Each row is followed by the group that its hidden value falls in (each part has its own value, ranges and names)
19; 102; -98; -9; 100; 55; -6; -113; -154; 306; 305; -19; -186; -195; -61; -27; -16; -42; 123; -41; -36; 141; 57; -39; 34; 48; 123; -36; 47; 20; -82; -66; -133; 21; 161; -103; 2; 32; 83; -114; 47; -50 : (59)
96; -94; -190; -200; -149; -181; -39; 178; 431; -90; -31; 26; 156; 137; 189; 148; -46; -430; -31; -94; 487; -137; -132; -35; 9; -340; 300; -268; 173; -318; 89; 915; 305; -59; -267; -31; -300; 126; 182; 224; -188; -66 : (64)
-4; 187; -297; -148; 87; 104; 191; -68; 76; 230; 418; -31; -80; -64; -45; 41; -85; -187; 154; -202; 230; 47; -79; -95; 38; -91; 403; -11; 181; -8; -134; 223; -117; -3; 47; -174; -3; 235; 38; -2; -106; -140 : (59)
-42; 74; 117; -171; 87; 154; 227; 83; 269; -61; 66; -146; 14; 16; -67; -126; -90; -6; -39; -115; -331; 75; 63; 94; -64; -57; -224; 130; 117; -9; -201; -210; -159; 23; 65; -120; 113; 35; -161; 20; -219; 66 : (53)
-47; 188; -122; -15; 186; 136; 157; -154; -79; 211; 306; 8; -227; -186; -166; -87; -87; -10; 114; 13; -170; 254; 56; -81; -33; 30; 90; -48; 126; -3; -104; -149; -105; 36; 225; -120; 66; 23; 95; -166; 42; -2 : (59)
-49; 215; -75; -161; 193; 213; 365; -32; 104; 129; 386; -115; -102; -49; -167; -114; -119; 0; 98; -178; -298; 137; 34; 20; -11; 1; 26; 189; 221; 90; -275; -312; -366; 82; 198; -210; 212; 117; -130; -53; -184; 21 : (47)
-139; 106; 117; -4; 119; 160; 77; -83; 196; -111; -149; 55; -81; -77; -140; -177; -125; 30; -92; 117; -274; 285; 75; 0; -121; -43; -257; -90; -27; -89; 24; -77; 203; -59; 99; -18; 0; -42; 59; -124; 34; 31 : (53)
-80; 109; -416; -298; 70; 118; 419; 22; 755; -286; 4; 107; 226; 287; 23; 42; -213; -473; -9; -138; 406; 81; -298; -183; -15; -437; 519; -223; 358; -292; -60; 910; 303; -93; -248; -104; -231; 311; 146; 234; -316; -138 : (60)
12; -58; 124; 78; -54; -32; -392; -75; -110; 238; -112; 50; 3; -142; 109; -38; 58; -29; -17; 21; 109; 77; 58; 54; 76; 56; -94; -101; -265; 26; 112; 123; 162; -101; -24; 22; -202; -23; 107; -56; 119; -146 : (61)
2; 79; -13; -40; 89; 77; 0; -68; -39; 233; 201; -30; -59; -92; -30; -75; -26; -29; 69; -91; -115; 120; 42; 29; 64; 40; 9; 61; 9; 74; -109; -114; -179; 20; 114; -112; 12; 41; 0; -52; -41; -53 : (47)
-62; 60; 120; -113; 60; 68; 183; 84; 296; -196; -55; -49; -84; -32; -124; -113; -126; -37; -99; 49; -300; 136; 102; 61; -168; -118; -289; -66; 130; -181; -36; -12; 101; 4; 77; -54; 74; -48; 0; -34; -99; 140 : (60)
295; -523; 209; -60; -142; -270; -348; 275; 85; -157; -77; -224; 153; 52; 175; 145; 258; -268; -139; 82; -96; -379; 102; 322; 185; -104; -147; -32; 177; -5; -101; 183; -276; 172; -176; 136; -175; -120; 74; 335; -190; 236 : (64)
-11; 3; 140; -120; 35; 65; 76; 84; 219; -33; -22; -97; 16; -11; -9; -97; -53; -37; -52; -56; -252; 68; 72; 91; -51; -60; -235; 31; 47; -68; -106; -66; -38; -1; 22; -72; 12; -22; -74; 20; -146; 58 : (60)
-37; 67; 98; -180; 27; 82; 220; 145; 320; -174; 37; -125; -62; -10; -102; -74; -116; -55; -77; -54; -222; 30; 94; 92; -154; -130; -228; 10; 162; -149; -95; -15; 8; 11; 47; -90; 116; 30; -82; 14; -174; 117 : (60)
23; -2; -34; 102; 42; 2; -258; -173; -215; 329; 98; 126; -197; -207; 2; -59; -7; -32; 79; -1; 23; 202; 107; 22; 103; 121; 22; -129; -175; -24; 55; 72; -24; -72; 145; -1; -80; 1; 163; -129; 199; -139 : (59)
5; 160; -139; -77; 140; 116; 156; -89; -75; 255; 395; -70; -188; -164; -113; -35; -57; -41; 137; -97; -88; 130; 44; -42; 5; 25; 148; 29; 144; 29; -163; -133; -216; 46; 182; -148; 89; 83; 14; -97; -36; -29 : (59)
-8; -14; 135; -91; -13; 18; -12; 90; 199; -68; -69; -71; -17; -44; -5; -54; -46; -59; -79; -9; -130; 37; 82; 84; -80; -82; -219; -50; 12; -120; -15; 61; 93; -28; -2; -32; -24; -21; -10; 9; -80; 46 : (60)
-85; 239; -116; -66; 198; 191; 262; -130; 3; 154; 329; -17; -209; -146; -205; -109; -125; 7; 99; -46; -205; 238; 49; -57; -55; 15; 64; 32; 158; 21; -143; -207; -149; 39; 232; -156; 146; 77; 18; -150; -16; 0 : (59)
-50; 20; 145; -25; 11; 61; -95; -4; 103; 27; -105; -14; -29; -88; -7; -91; -41; -4; -58; 14; -112; 120; 83; 58; -49; -19; -216; -49; -102; -53; 25; -1; 134; -66; 23; -19; -53; -21; 11; -57; 4; -27 : (53)
-7; 0; 113; -116; 4; -25; 115; 137; 278; -180; -46; -48; -88; -28; -76; -65; -102; -91; -102; 58; -224; 72; 115; 74; -156; -144; -262; -111; 150; -229; 3; 108; 109; 26; 52; -41; 36; -74; 41; -4; -98; 171 : (64)
-12; -29; 162; 8; -110; -68; -293; 66; 47; 4; -157; -32; -36; -148; 43; 18; 25; -49; -104; 82; 158; -18; 83; 55; -104; -75; -181; -170; -152; -118; 177; 229; 372; -93; -73; 32; -150; -29; 102; -50; 77; -27 : (60)
-27; 90; 2; -24; 56; 91; -50; -73; -32; 198; 148; -17; -67; -113; -34; -64; -28; -16; 41; -87; -25; 101; 43; 38; 38; 35; -2; 40; -51; 71; -52; -65; -75; -25; 88; -87; 4; 80; 5; -64; 3; -90 : (47)
18; -38; 76; 88; -35; -31; -382; -101; -160; 284; -39; 60; -30; -157; 91; -28; 60; -38; 12; 5; 128; 82; 59; 48; 101; 72; -33; -86; -249; 48; 102; 114; 105; -86; 6; 11; -186; -2; 123; -64; 141; -154 : (61)
13; -53; 100; 95; -48; -38; -408; -98; -144; 262; -93; 68; -13; -153; 104; -33; 61; -36; -6; 25; 131; 87; 57; 52; 93; 63; -61; -103; -269; 34; 121; 133; 150; -96; -13; 30; -205; -13; 130; -61; 147; -155 : (61)
8; 133; -105; -60; 106; 95; 79; -83; -91; 258; 347; -61; -158; -158; -84; -31; -36; -40; 119; -102; -52; 101; 45; -10; 26; 32; 123; 38; 86; 53; -135; -112; -196; 32; 157; -130; 64; 87; 12; -82; -20; -48 : (59)
-67; 152; -13; -15; 94; 124; 15; -106; -32; 179; 164; 6; -122; -133; -95; -89; -64; 10; 44; -48; -72; 164; 55; 4; -5; 35; -16; 20; -30; 50; -40; -104; -42; -22; 136; -97; 39; 67; 21; -115; 32; -72 : (47)
-35; 172; -178; -116; 61; 119; 109; -55; 81; 183; 293; -25; -47; -55; -42; 1; -74; -121; 92; -185; 185; 45; -48; -32; 34; -61; 249; 35; 76; 35; -91; 140; -64; -32; 39; -146; 12; 219; -3; -12; -82; -148 : (47)
54; 10; -62; 63; 34; -29; -228; -135; -236; 372; 188; 47; -148; -206; 31; -7; 38; -65; 109; -12; 79; 121; 61; -17; 99; 79; 113; -103; -93; 15; 12; 75; -48; -23; 106; -39; -116; -1; 158; -97; 132; -110 : (59)
97; -135; 143; -30; -100; -236; -155; 165; 147; -86; -138; 38; -90; -60; 37; -4; -28; -167; -110; 155; -106; 36; 147; 92; -98; -142; -261; -263; 82; -311; 144; 342; 195; 37; 11; 32; -119; -199; 210; 17; 8; 193 : (64)
-73; 177; -13; -6; 33; 108; -80; -88; -87; 199; 184; -26; -130; -189; -83; -31; -36; 21; 36; -61; 118; 75; 49; 7; -34; 29; 34; 10; -86; 76; 26; -40; 70; -52; 92; -92; 29; 124; 23; -130; 73; -121 : (47)
26; 5; 104; -77; -118; -159; -83; 188; 168; -128; -38; -50; -110; -108; -32; 47; -46; -131; -114; 113; 76; -51; 114; 59; -203; -194; -185; -215; 99; -263; 167; 327; 320; 11; -17; -15; -51; -73; 144; -23; -5; 150 : (64)
32; 86; -104; -3; 81; 41; -47; -113; -169; 321; 301; -16; -177; -197; -40; -11; -5; -53; 127; -51; 15; 120; 55; -34; 46; 53; 141; -46; 24; 18; -68; -18; -120; 10; 141; -93; -16; 43; 91; -105; 59; -70 : (59)
-69; 183; -42; -77; 103; 158; 118; -68; 19; 153; 248; -45; -113; -110; -113; -77; -83; 4; 58; -122; -69; 119; 43; 17; -17; 11; 23; 81; 36; 67; -103; -136; -117; -7; 135; -137; 103; 127; -48; -85; -41; -67 : (47)

329; -189; 70; -389; 130; 266; 77; -106; -39; 292; -4; 134; 113; 117; 56; 295; 4; -290; 126; -258; 90; -220; -191; -91; 52; 186; -114; -6; 176; -6; 163; 107; 215; 27; 124; -56; 197; 25; 215; 66; -122; 413 : Q600
160; -215; -143; -309; 56; 72; -2; -69; 179; 44; -185; 10; 45; -157; 203; 574; -35; -164; 37; -21; 248; 22; 26; 11; 57; 181; -12; -12; 83; -264; 235; 212; 43; -108; 169; 68; -154; 242; -30; 506; -31; 212 : Q314
6; -91; -395; -338; 125; 396; 65; 326; -305; 213; -22; 327; -175; -150; 50; 97; -19; 239; 52; 21; 29; -213; 52; -311; 197; 181; 7; 86; 24; 193; 20; 86; 282; 512; -113; -104; -103; -119; -150; -49; -100; -135 : Q437
-101; 137; -58; -11; -49; 23; 29; 154; -225; 21; -26; 98; -21; 6; -85; 40; -22; 79; 53; -39; -91; -199; -25; -139; 109; 42; -8; 188; -137; 16; -90; -52; 72; 15; -82; 77; 8; -188; 45; -121; -55; 62 : Q600
-29; -30; 256; -62; -128; 69; -3; -232; 208; -7; -136; -156; -91; 9; 177; 376; 157; -30; -26; -213; 138; -1; -36; -117; -133; -35; -193; 55; -25; -252; 115; 84; -265; -170; 205; -70; -36; 140; 175; 552; 276; 125 : Q667
161; 181; -208; -41; 76; 68; 177; -127; -70; -81; 160; -318; 243; -321; 184; 170; -149; 44; 61; 173; 26; 216; 154; -78; 224; -31; -106; -39; 71; 158; 167; 200; -18; -268; 124; -80; 104; -206; -371; 54; -300; -229 : Q177
-89; 84; -78; -48; -39; 73; 42; 177; -231; 65; -13; 132; -55; 36; -74; -11; 5; 71; 48; -49; -74; -224; -56; -160; 95; 28; -7; 146; -83; 9; -114; -63; 118; 79; -99; 40; 4; -191; 56; -93; -4; 74 : Q600
23; -120; -142; -201; 71; 398; 51; 192; -280; 220; 108; 347; -152; 6; -44; -99; 71; 139; 50; -150; -109; -296; -76; -351; 157; 25; -81; 108; -37; 211; -84; 20; 285; 432; -137; -253; -5; -262; 13; -302; 16; 35 : Q818
42; 72; -89; 141; -190; -45; 10; 217; 276; -45; 180; -2; 40; 320; -16; -549; -60; -221; -69; 0; 13; -42; -194; 279; -357; -275; 131; -165; 190; -299; -192; -259; 16; -268; -65; -133; 70; 148; 248; -112; 194; 315 : Q818
-136; 155; 8; 73; -83; -62; -22; 126; -199; -50; -29; 119; 10; 4; -149; 58; -34; 51; 51; -67; -156; -215; -11; -119; 123; 28; -1; 263; -251; -5; -102; -62; 48; -63; -97; 101; -19; -214; 82; -240; -68; 130 : Q818
-59; 32; -298; -151; 45; 90; 108; 180; -261; 43; -53; 26; -33; -178; 62; 162; -38; 139; 58; 133; 47; -88; 48; -176; 238; 82; 20; 59; 9; 6; -33; 64; 164; 81; -62; 95; -96; -182; -205; 176; -76; -108 : Q437
135; -147; 225; -144; -35; 131; 16; -220; 140; 99; -24; -18; 15; 85; 97; 271; 113; -195; 34; -260; 76; -103; -142; -95; -53; -11; -172; 20; 38; -175; 89; 84; -34; -139; 150; -115; 53; 46; 220; 260; 155; 323 : Q818
18; -59; -347; -329; 109; 428; 68; 330; -292; 238; 4; 335; -181; -87; 38; 26; -10; 234; 45; -21; 8; -233; 27; -307; 141; 167; -6; 84; 34; 224; 20; 52; 254; 529; -107; -144; -44; -106; -89; -112; -94; -123 : Q177
19; 94; -198; -26; -119; -36; -17; 181; 277; -82; -34; -51; 23; 54; 113; -27; -122; -79; -52; 79; 147; 61; 11; 218; -241; -27; 114; -65; 110; -277; 51; -69; -106; -201; 59; 23; -53; 303; 79; 219; 34; 121 : Q437
43; -131; -6; -226; -14; 38; 29; -132; 128; 22; -206; -109; -24; -115; 209; 539; 61; -78; 22; -49; 237; 16; 1; -63; 29; 107; -83; 0; 62; -293; 157; 163; -75; -150; 177; 95; -126; 166; 13; 673; 121; 136 : Q437
-70; 37; -104; -80; -13; 158; 57; 183; -253; 102; 23; 169; -88; 20; -55; -51; 29; 105; 47; -59; -78; -233; -60; -218; 119; 11; -31; 125; -59; 62; -117; -42; 158; 168; -114; -40; -1; -223; 24; -119; 17; 37 : Q600
-127; 212; -56; 37; -86; -52; 9; 172; -165; -37; -52; 55; 3; 11; -86; 43; -61; 71; 36; -9; -85; -163; 6; -68; 53; 47; 23; 204; -160; -28; -71; -78; 0; -67; -65; 127; 5; -122; 60; -108; -77; 59 : Q667
321; -213; 79; -373; 119; 275; 76; -110; -19; 290; 10; 132; 97; 132; 64; 260; 25; -290; 115; -261; 92; -215; -205; -95; 35; 148; -118; -26; 190; -27; 140; 99; 215; 27; 117; -86; 181; 24; 220; 87; -72; 417 : Q600
-101; 151; -1; 77; -97; -49; -36; 134; -112; -51; -7; 128; 15; 39; -131; 6; -42; 18; 33; -78; -139; -192; -20; -66; 45; 6; 9; 228; -215; -31; -85; -79; 25; -74; -78; 48; -11; -138; 114; -258; -59; 157 : Q818
-102; -97; -401; -167; 39; 25; 59; 232; -213; -1; -133; 115; -78; -243; 67; 265; -29; 114; 39; 188; 97; -83; 73; -151; 283; 98; 96; 64; -31; -132; -56; 96; 235; 92; -100; 142; -273; -128; -258; 271; -18; -62 : Q314
120; 146; -229; -37; 76; 18; 203; -130; -128; -88; 125; -350; 229; -341; 189; 205; -118; 42; 73; 217; 50; 207; 134; -97; 292; -46; -95; -55; 89; 91; 113; 202; 25; -301; 106; -9; 57; -265; -411; 187; -245; -227 : Q437
70; -60; 214; -133; -68; 107; 11; -199; 160; 61; -93; -82; -22; 48; 141; 340; 106; -110; 12; -223; 119; -53; -77; -92; -97; 17; -169; 41; 21; -195; 126; 85; -148; -139; 184; -65; 30; 117; 193; 397; 162; 212 : Q667
53; -22; -296; -303; 107; 446; 62; 317; -290; 252; 55; 356; -150; -39; 0; -49; -27; 205; 52; -73; -44; -259; 4; -297; 110; 155; -23; 104; 17; 280; 22; 26; 252; 524; -107; -194; 28; -125; -36; -279; -137; -82 : Q667
-148; 73; -346; -60; -28; -110; -24; 261; -125; -115; -170; 95; -14; -225; 0; 293; -124; 112; 28; 183; 41; -60; 139; -28; 192; 144; 137; 178; -169; -141; -1; 46; 88; -38; -77; 237; -245; -19; -174; 122; -132; -29 : Q314
-49; -32; -337; -228; 61; 210; 83; 265; -262; 118; -54; 166; -113; -130; 55; 105; -15; 172; 47; 84; 50; -153; 30; -214; 190; 112; 31; 58; 30; 47; -33; 52; 212; 267; -94; 19; -109; -130; -149; 111; -43; -95 : Q437
47; -132; -176; -221; 82; 427; 45; 229; -280; 244; 120; 394; -152; 23; -55; -137; 61; 125; 52; -154; -115; -316; -84; -336; 143; 38; -62; 103; -22; 231; -81; 7; 321; 472; -151; -271; 5; -244; 26; -368; -10; 53 : Q818
-205; 127; -387; -22; -34; -170; -56; 326; -185; -160; -206; 148; -5; -266; -61; 332; -170; 158; 35; 214; -9; -88; 186; -30; 243; 191; 176; 268; -274; -114; -12; 39; 96; -26; -120; 306; -289; -52; -200; 7; -212; -50 : Q314
39; -117; -33; -182; -54; 72; -10; -86; 258; -14; -167; -86; -57; -91; 230; 435; 42; -51; -26; -52; 237; 65; 31; -9; -91; 58; -63; -24; 63; -300; 179; 139; -144; -121; 181; -4; -150; 273; 36; 607; 156; 109 : Q437
183; 103; -30; 36; 54; 86; 136; -188; -96; -44; 249; -186; 249; -188; 53; 37; -81; -54; 79; 10; -116; 78; 37; -130; 235; -106; -157; 30; -21; 192; 72; 148; 70; -255; 65; -185; 151; -338; -215; -254; -240; -22 : Q818
-19; 88; 1; 57; -100; -19; -12; 111; 4; -22; 46; 76; 35; 117; -76; -103; -36; -78; 14; -77; -74; -144; -85; 20; -57; -63; 17; 98; -68; -106; -88; -99; 33; -134; -47; -12; 29; -51; 159; -165; 18; 225 : Q818
-41; -85; -109; -135; 33; 277; 76; 171; -319; 177; 69; 252; -138; 18; -54; -89; 97; 118; 56; -104; -96; -288; -101; -324; 183; -12; -66; 100; -32; 116; -157; -15; 269; 304; -147; -142; -18; -316; 5; -161; 77; 47 : Q818
164; 170; -123; -16; 69; 90; 207; -163; -139; -33; 206; -311; 234; -252; 145; 81; -95; 22; 75; 114; -20; 154; 82; -132; 242; -82; -146; -37; 81; 185; 101; 164; 23; -258; 103; -121; 165; -311; -323; -12; -251; -188 : Q667
12; 19; -457; 28; -139; -126; 49; 400; 272; -88; 61; -41; 25; 147; 98; -423; -150; -175; -79; 284; 195; 73; -96; 382; -271; -190; 297; -275; 317; -442; -172; -210; 112; -265; -90; 51; -117; 269; 1; 232; 143; 172 : Q314
-123; 91; -269; -111; -8; 13; 38; 242; -213; -2; -123; 86; -53; -129; 5; 188; -65; 140; 44; 110; 31; -121; 62; -113; 163; 124; 67; 138; -77; -51; -32; 12; 98; 65; -73; 173; -128; -89; -108; 131; -82; -49 : Q437
